Here is a tiny trained network, its code and every weight. The questions are about switching its units off for an input and a class, where a switched-off unit gives its printed mean instead of its output.

import numpy as np


def w(rows, s, z=0):
    codes = np.array(rows[::2]) - 128.0
    scale = np.full(codes.shape[1], s)
    scale[-1] = z or s
    return codes * scale


def norm(h):
    return h / np.sqrt((h * h).mean(-1, keepdims=True) + 1e-5)


def f(y):
    return y / 2 * (1 + np.tanh(0.7978845608 * (y + 0.044715 * y**3)))


def log_softmax(a):
    a = a - a.max(-1, keepdims=True)
    return a - np.log(np.exp(a).sum(-1, keepdims=True))


def net(x, mask):
    res = np.array(x, float).reshape(1, 4) / 4 @ E
    u = 0
    for l in range(4):
        y = f(norm(res) @ A[l][:, :-1].T + A[l][:, -1])
        res = res + np.where(mask[u : u + 3], y, B[l][:, -1]) @ B[l][:, :-1]
        u += 3
    return log_softmax(norm(res)[-1] @ U[:, :-1].T + U[:, -1])


A, B = {}, {}
E = w([
[165,138,22,186],'x0',
[2,249,19,111],'x1',
[96,28,15,68],'x2',
[229,153,178,21],'x3',
],0.0049)
A[0] = w([
[250,165,180,71,123],'0.n1',
[172,171,234,160,2],'0.n2',
[5,51,254,39,231],'0.n3',
],0.0069,0.0014)
B[0] = w([
[87,190,196,107,232],'0.n1',
[106,112,55,91,183],'0.n2',
[250,130,110,162,254],'0.n3',
],0.012,0.0039)
A[1] = w([
[98,25,34,60,89],'1.n1',
[254,81,141,152,2],'1.n2',
[123,147,79,236,232],'1.n3',
],0.0086,0.00093)
B[1] = w([
[129,134,159,3,180],'1.n1',
[159,72,78,128,253],'1.n2',
[34,147,55,132,214],'1.n3',
],0.011,0.0051)
A[2] = w([
[215,215,83,92,143],'2.n1',
[177,61,109,116,133],'2.n2',
[217,255,48,162,254],'2.n3',
],0.0096,0.0051)
B[2] = w([
[97,99,196,104,197],'2.n1',
[145,191,51,205,190],'2.n2',
[120,2,185,137,253],'2.n3',
],0.0087,0.0068)
A[3] = w([
[224,136,17,205,38],'3.n1',
[177,84,7,1,9],'3.n2',
[155,79,64,14,26],'3.n3',
],0.0062,0.0015)
B[3] = w([
[166,199,184,166,251],'3.n1',
[181,220,141,130,252],'3.n2',
[132,250,86,164,206],'3.n3',
],0.013,0.0023)
U = w([
[120,150,139,120,2],'0',
[235,84,124,136,188],'1',
[132,218,89,19,184],'2',
[153,67,254,16,156],'3',
[195,160,137,177,132],'4',
[36,96,56,159,209],'5',
[108,104,187,131,46],'6',
],0.015,0.0069)

Each question gives the input, the list of numbers given to net, and the class t.
The units are the neurons (one row each of A and B). Each row of codes is followed by its name. A weight is (code - 128) times the scale printed after its matrix; where a second scale follows, it is the last column's (A, B and U).
mask holds one flag per neuron, layer by layer. A switched-off neuron (its flag False) gives its mean, the last column of its row in B, instead of its output. The means were averaged over made-up inputs and are rounded, as every weight is.
A unit's drop is (log p(t) with every unit on - log p(t) with that unit switched off) / (log p(t) with every unit on - log p(t) with every unit switched off).
The circuit of an input: a set's keep is (log p(t) with only the set's units on - log p(t) with every unit switched off) / (log p(t) with every unit on - log p(t) with every unit switched off). Starting from all 12 units, units are removed one at a time, each time the one whose removal leaves the highest keep (on an exact tie, the one counted first), for as long as the keep stays at least 0.8.
circuit, biggest first: the units of the circuit, biggest drop first
unit that matters most: the unit with the biggest drop
k most important neurons: the k neurons with the biggest drops, biggest first
top k neurons in layer l: the k neurons of layer l with the biggest drops, biggest first
drop of u: that unit's drop, to one decimal
input [-2,6,-8,-2], class 5: most important neuron => (0.n1)
input [4,-3,4,6], class 3: circuit, biggest first => (0.n1; 0.n3)
input [4,-3,-8,-3], class 5: circuit, biggest first => (1.n3; 0.n2)
input [2,-8,-1,-5], class 4: circuit, biggest first => (2.n3; 2.n2)
input [8,-4,-4,-3], class 5: 2 most important neurons => (1.n3; 0.n3)
input [7,-7,2,3], class 4: circuit, biggest first => (3.n1; 2.n2)
input [-3,8,6,-3], class 2: circuit, biggest first => (1.n1; 3.n2)
input [7,-8,2,2], class 4: circuit, biggest first => (3.n1; 2.n2)
input [6,-8,8,-8], class 2: circuit, biggest first => (1.n1; 2.n3; 3.n2)
input [-2,0,7,3], class 2: 3 most important neurons => (1.n1; 3.n3; 2.n3)
input [-3,3,5,-7], class 2: 2 most important neurons => (1.n1; 0.n1)
input [2,-8,7,6], class 4: 2 most important neurons => (2.n3; 2.n2)
input [-5,-2,0,3], class 1: top 2 neurons in layer 0 => (0.n3; 0.n2)
input [0,-3,6,3], class 2: circuit, biggest first => (3.n3)
input [6,0,0,1], class 5: 3 most important neurons => (0.n2; 0.n3; 1.n3)
input [0,-6,0,-4], class 4: 3 most important neurons => (3.n1; 2.n3; 2.n2)
input [3,1,-5,0], class 5: top 2 neurons in layer 1 => (1.n3; 1.n1)
input [6,-6,-5,-7], class 5: 2 most important neurons => (1.n3; 0.n3)
input [7,1,7,-8], class 2: 3 most important neurons => (1.n1; 2.n3; 3.n2)
input [-8,-4,7,0], class 1: unit that matters most => 0.n3
input [0,6,4,-4], class 2: 2 most important neurons => (1.n1; 0.n1)
input [6,4,-1,3], class 5: 2 most important neurons => (1.n3; 0.n1)
input [-1,-8,8,8], class 4: top 2 neurons in layer 3 => (3.n3; 3.n2)
input [0,0,3,1], class 2: 2 most important neurons => (1.n1; 0.n3)
input [2,-7,-4,2], class 3: 2 most important neurons => (0.n1; 0.n3)
input [7,0,8,1], class 2: 2 most important neurons => (1.n1; 0.n3)
input [4,-6,-2,-8], class 5: circuit, biggest first => (1.n3)
input [-5,-1,8,2], class 1: top 2 neurons in layer 0 => (0.n3; 0.n2)
input [1,-8,2,1], class 4: top 2 neurons in layer 0 => (0.n3; 0.n1)
input [7,8,-6,0], class 5: drop of 1.n3 => 0.1
